Below is a small trained network, with its code and all its weights. Each question gives an input and a class and asks what happens when units are switched off, that is, made to give their printed mean instead of their output.

import numpy as np


def w(rows, s, z=0):
    codes = np.array(rows[::2]) - 128.0
    scale = np.full(codes.shape[1], s)
    scale[-1] = z or s
    return codes * scale


def f(y):
    return np.maximum(y, 0)


def log_softmax(a):
    a = a - a.max(-1, keepdims=True)
    return a - np.log(np.exp(a).sum(-1, keepdims=True))


def net(x, mask):
    res = np.array(x, float).reshape(1, 8) / 4 @ E
    y = f(res @ A[0][:, :-1].T + A[0][:, -1])
    res = res + np.where(mask, y, B[0][:, -1]) @ B[0][:, :-1]
    return log_softmax(res[-1] @ U[:, :-1].T + U[:, -1])


A, B = {}, {}
E = w([
[120,112,24,70,2,50,162],'x0',
[184,116,79,147,151,144,136],'x1',
[75,87,70,179,72,184,64],'x2',
[132,113,118,109,126,161,144],'x3',
[122,131,133,135,126,126,127],'x4',
[123,103,107,141,113,138,168],'x5',
[170,131,109,124,152,148,113],'x6',
[252,127,251,174,55,170,126],'x7',
],0.0093)
A[0] = w([
[221,174,169,67,103,90,126,104],'neuron 1',
[160,118,108,188,154,175,96,147],'neuron 2',
[151,120,160,183,193,187,154,147],'neuron 3',
[122,210,52,31,178,93,170,189],'neuron 4',
[62,87,78,157,45,189,10,213],'neuron 5',
[56,165,114,84,248,119,207,236],'neuron 6',
[85,132,148,139,116,207,103,133],'neuron 7',
[126,151,59,165,198,132,113,178],'neuron 8',
[67,193,122,87,107,120,141,109],'neuron 9',
[146,87,149,177,35,167,95,119],'neuron 10',
[61,40,91,174,159,130,94,126],'neuron 11',
[150,117,92,179,111,167,106,160],'neuron 12',
[179,147,71,40,28,56,114,254],'neuron 13',
[181,146,196,151,183,182,152,184],'neuron 14',
[192,104,185,162,77,137,184,167],'neuron 15',
[61,195,188,91,139,94,181,187],'neuron 16',
[164,110,213,210,55,157,123,183],'neuron 17',
[113,147,98,147,123,255,4,138],'neuron 18',
[170,163,150,104,175,116,105,130],'neuron 19',
[213,146,157,191,182,167,186,141],'neuron 20',
],0.0083,0.0036)
B[0] = w([
[210,144,127,104,108,45,131,191],'neuron 1',
[107,117,177,120,131,155,109,171],'neuron 2',
[128,148,135,49,177,139,167,199],'neuron 3',
[127,142,51,166,115,176,217,212],'neuron 4',
[36,88,200,127,66,165,93,232],'neuron 5',
[99,123,146,212,231,158,150,226],'neuron 6',
[108,186,181,104,144,74,77,163],'neuron 7',
[51,47,143,170,117,131,137,183],'neuron 8',
[110,119,98,154,102,157,74,164],'neuron 9',
[178,179,197,137,57,155,74,194],'neuron 10',
[76,120,99,42,221,76,87,186],'neuron 11',
[70,107,219,149,75,115,38,165],'neuron 12',
[157,98,86,157,2,160,157,246],'neuron 13',
[145,160,119,88,205,114,149,223],'neuron 14',
[210,125,178,72,137,94,112,213],'neuron 15',
[135,154,106,203,169,83,179,178],'neuron 16',
[117,171,173,104,68,113,115,233],'neuron 17',
[81,119,195,103,101,91,121,193],'neuron 18',
[134,108,153,152,132,171,143,169],'neuron 19',
[81,193,151,108,112,93,170,210],'neuron 20',
],0.0072,0.012)
U = w([
[136,101,143,245,231,213,204,135],'0',
[59,1,120,105,232,85,17,99],'1',
[157,244,97,75,168,88,167,37],'2',
[115,143,181,123,121,179,96,253],'3',
[141,239,10,246,100,223,201,217],'4',
[36,55,43,79,91,161,87,107],'5',
[203,65,109,84,80,32,177,55],'6',
[174,170,106,231,43,245,34,39],'7',
],0.0074,0.0023)

Each question gives the input, the list of numbers given to net, and the class t.
The units are the neurons (one row each of A and B). Each row of codes is followed by its name. A weight is (code - 128) times the scale printed after its matrix; where a second scale follows, it is the last column's (A, B and U).
mask holds one flag per neuron, in row order. A switched-off neuron (its flag False) gives its mean, the last column of its row in B, instead of its output. The means were averaged over made-up inputs and are rounded, as every weight is.
A unit's drop is (log p(t) with every unit on - log p(t) with that unit switched off) / (log p(t) with every unit on - log p(t) with every unit switched off).
The circuit of an input: a set's keep is (log p(t) with only the set's units on - log p(t) with every unit switched off) / (log p(t) with every unit on - log p(t) with every unit switched off). Starting from the 12 units with the biggest drops (on a tie, the unit counted first), units are removed one at a time, each time the one whose removal leaves the highest keep (on an exact tie, the one counted first), for as long as the keep stays at least 0.8.
units of the circuit, in order: the units of the circuit, biggest drop first
unit that matters most: the unit with the biggest drop
k most important neurons: the k neurons with the biggest drops, biggest first
drop when u is switched off: that unit's drop, to one decimal
input [2,1,-5,7,-1,0,5,-8], class 4: unit that matters most	neuron 4
input [-1,7,1,3,-5,-2,2,-3], class 1: units of the circuit, in order	[neuron 13; neuron 8]
input [-5,1,2,3,0,0,-7,-5], class 1: units of the circuit, in order	[neuron 11; neuron 13]
input [0,7,6,8,-1,-3,-6,4], class 3: units of the circuit, in order	[neuron 13; neuron 18]
input [1,0,-2,5,8,-2,5,8], class 6: 3 most important neurons	[neuron 1; neuron 15; neuron 6]
input [-2,-3,8,2,5,-6,-6,7], class 3: units of the circuit, in order	[neuron 18; neuron 13]
input [0,-6,-6,-7,-1,-4,3,8], class 2: units of the circuit, in order	[neuron 14; neuron 5]
input [-7,-3,2,-7,2,4,4,-4], class 1: 2 most important neurons	[neuron 11; neuron 4]
input [-6,-8,0,4,0,-3,-1,-6], class 0: 2 most important neurons	[neuron 6; neuron 16]
input [0,-2,-6,6,4,-6,-4,-3], class 0: drop when neuron 13 is switched off	0.1
input [-1,2,-2,6,-4,-5,-6,3], class 2: drop when neuron 5 is switched off	0.2
input [-6,-3,-8,4,-8,1,5,-1], class 0: drop when neuron 6 is switched off	0.8
